Here is a tiny trained network, its code and every weight. The questions are about switching its units off for an input and a target symbol, where a switched-off unit gives its printed mean instead of its output.

import numpy as np


def w(rows, s, z=0):
    codes = np.array(rows[::2]) - 128.0
    scale = np.full(codes.shape[1], s)
    scale[-1] = z or s
    return codes * scale


def f(y):
    return y / 2 * (1 + np.tanh(0.7978845608 * (y + 0.044715 * y**3)))


def softmax(a):
    e = np.exp(a - a.max(-1, keepdims=True))
    return e / e.sum(-1, keepdims=True)


def log_softmax(a):
    a = a - a.max(-1, keepdims=True)
    return a - np.log(np.exp(a).sum(-1, keepdims=True))


def net(x, mask):
    ids = ['βδζηθστω'.index(c) for c in x.split()]
    T = len(ids)
    res = E[ids] + P[:T]
    u = 0
    for l in range(2):
        q, k, v = (res @ M[l].T for M in (Q, K, V))
        z = softmax(np.where(np.tri(T) > 0, q @ k.T / 2**0.5, -1e9)) @ v
        res = res + np.where(mask[u], z, O[l][:, -1]) @ O[l][:, :-1]
        u += 1
        y = f(res @ A[l][:, :-1].T + A[l][:, -1])
        res = res + np.where(mask[u : u + 8], y, B[l][:, -1]) @ B[l][:, :-1]
        u += 8
    return log_softmax(res[-1] @ U[:, :-1].T + U[:, -1])


Q, K, V, O, A, B = {}, {}, {}, {}, {}, {}
E = w([
[121,8,102,201],'β',
[99,122,112,211],'δ',
[170,74,34,58],'ζ',
[175,76,150,196],'η',
[152,157,159,96],'θ',
[99,93,118,200],'σ',
[82,165,80,75],'τ',
[187,126,192,90],'ω',
],0.018)
P = w([
[248,191,74,163],'0',
[204,165,110,133],'1',
[172,152,123,123],'2',
[150,143,128,117],'3',
[136,133,130,118],'4',
[126,129,133,114],'5',
[118,127,136,115],'6',
[110,119,140,114],'7',
[102,123,144,118],'8',
[100,115,145,114],'9',
[94,115,146,117],'10',
[91,114,153,115],'11',
],0.013)
Q[0] = w([
[48,168,3,159],'L0H1',
[43,120,48,100],'L0H1',
],0.0054)
K[0] = w([
[216,92,64,35],'L0H1',
[132,166,6,135],'L0H1',
],0.011)
V[0] = w([
[76,2,102,166],'L0H1',
[92,80,40,15],'L0H1',
],0.0064)
O[0] = w([
[43,121,78,199,251],'L0H1',
[2,62,191,38,83],'L0H1',
],0.0074,0.0016)
A[0] = w([
[98,162,157,88,135],'L0N1',
[125,235,164,102,126],'L0N2',
[159,167,193,106,229],'L0N3',
[101,253,43,119,118],'L0N4',
[116,191,140,105,20],'L0N5',
[74,78,126,148,31],'L0N6',
[88,201,195,45,246],'L0N7',
[52,139,108,136,255],'L0N8',
],0.013,0.0028)
B[0] = w([
[132,86,115,134,157],'L0N1',
[151,100,133,85,183],'L0N2',
[104,81,112,159,191],'L0N3',
[199,109,143,134,189],'L0N4',
[124,135,115,70,132],'L0N5',
[136,101,134,135,252],'L0N6',
[146,5,161,208,241],'L0N7',
[157,66,126,125,252],'L0N8',
],0.011,0.0048)
Q[1] = w([
[233,37,116,125],'L1H1',
[212,2,175,190],'L1H1',
],0.0067)
K[1] = w([
[190,73,2,17],'L1H1',
[60,119,20,77],'L1H1',
],0.0079)
V[1] = w([
[239,3,87,244],'L1H1',
[151,205,109,118],'L1H1',
],0.0051)
O[1] = w([
[4,254,95,86,250],'L1H1',
[71,139,250,167,101],'L1H1',
],0.0088,0.016)
A[1] = w([
[123,227,114,154,93],'L1N1',
[105,167,179,133,87],'L1N2',
[141,80,118,117,178],'L1N3',
[121,124,64,125,87],'L1N4',
[147,246,74,55,23],'L1N5',
[92,134,148,181,4],'L1N6',
[191,200,103,79,35],'L1N7',
[78,90,193,152,61],'L1N8',
],0.012,0.0034)
B[1] = w([
[122,101,146,37,224],'L1N1',
[30,78,140,141,136],'L1N2',
[135,131,123,61,171],'L1N3',
[138,107,235,136,187],'L1N4',
[254,84,63,135,248],'L1N5',
[97,95,161,131,145],'L1N6',
[1,26,134,180,152],'L1N7',
[143,137,79,88,162],'L1N8',
],0.0084,0.013)
U = w([
[205,144,146,129,89],'β',
[198,148,103,187,95],'δ',
[50,139,104,128,106],'ζ',
[209,151,173,127,151],'η',
[163,104,93,196,57],'θ',
[125,175,144,68,254],'σ',
[219,174,1,117,164],'τ',
[174,121,138,107,9],'ω',
],0.0071,0.0061)

Each question gives the input, a string of symbols that net reads in full, and the target symbol t.
The units are the heads (2 rows each of Q, K, V and O) and the neurons (one row each of A and B). Each row of codes is followed by its name. A weight is (code - 128) times the scale printed after its matrix; where a second scale follows, it is the last column's (O, A, B and U).
mask holds one flag per unit, layer by layer, with each layer's heads first. A switched-off unit (its flag False) gives its mean, the last column of its rows in O or B, instead of its output. The means were averaged over made-up inputs and are rounded, as every weight is.
A unit's drop is (log p(t) with every unit on - log p(t) with that unit switched off) / (log p(t) with every unit on - log p(t) with every unit switched off).
The circuit of an input: a set's keep is (log p(t) with only the set's units on - log p(t) with every unit switched off) / (log p(t) with every unit on - log p(t) with every unit switched off). Starting from the 12 units with the biggest drops (on a tie, the unit counted first), units are removed one at a time, each time the one whose removal leaves the highest keep (on an exact tie, the one counted first), for as long as the keep stays at least 0.8.
circuit, biggest first: the units of the circuit, biggest drop first
k most important neurons: the k neurons with the biggest drops, biggest first
k most important neurons of layer l: the k neurons of layer l with the biggest drops, biggest first
drop when u is switched off: that unit's drop, to one decimal
input β σ δ σ ω ω ω σ θ β ω, target ζ: most important neuron	[L0N7]
input ζ δ σ η σ β τ, target ω: circuit, biggest first	[L0H1; L0N7; L1H1; L1N3]
input β β τ θ τ τ β β τ δ θ θ, target ζ: 3 most important neurons of layer 0	[L0N7; L0N3; L0N4]
input β θ τ σ β, target σ: circuit, biggest first	[L0N7; L1N5]
input δ τ δ η β β η σ ω, target τ: circuit, biggest first	[L0H1; L0N7; L1H1; L1N5]
input δ ω θ β θ σ β σ β σ ω θ, target ζ: circuit, biggest first	[L0N7; L1N5]
input σ β β η η ω δ θ, target τ: circuit, biggest first	[L1N5; L1H1]
input β β ω τ η, target τ: circuit, biggest first	[L1N5; L0N7; L1H1; L0N4]
input σ β σ β ω β τ β, target ζ: 3 most important neurons	[L1N5; L0N4; L0N7]
input ω σ β β τ β η β τ β, target ζ: 3 most important neurons of layer 0	[L0N7; L0N4; L0N6]
input η τ τ σ τ β β ω, target τ: 2 most important neurons	[L0N7; L1N5]
input τ ω θ β τ β σ, target τ: 2 most important neurons of layer 1	[L1N5; L1N7]
input ω τ ω τ β σ, target τ: 3 most important neurons	[L1N5; L0N7; L0N3]
input ω β ζ β ζ, target σ: drop when L1N5 is switched off	0.7
input ζ δ ζ σ δ ζ, target σ: drop when L0N7 is switched off	-0.1
input β σ ω τ η, target τ: drop when L1N5 is switched off	2.3
input δ σ σ β η β η σ θ, target τ: drop when L0N1 is switched off	0.0
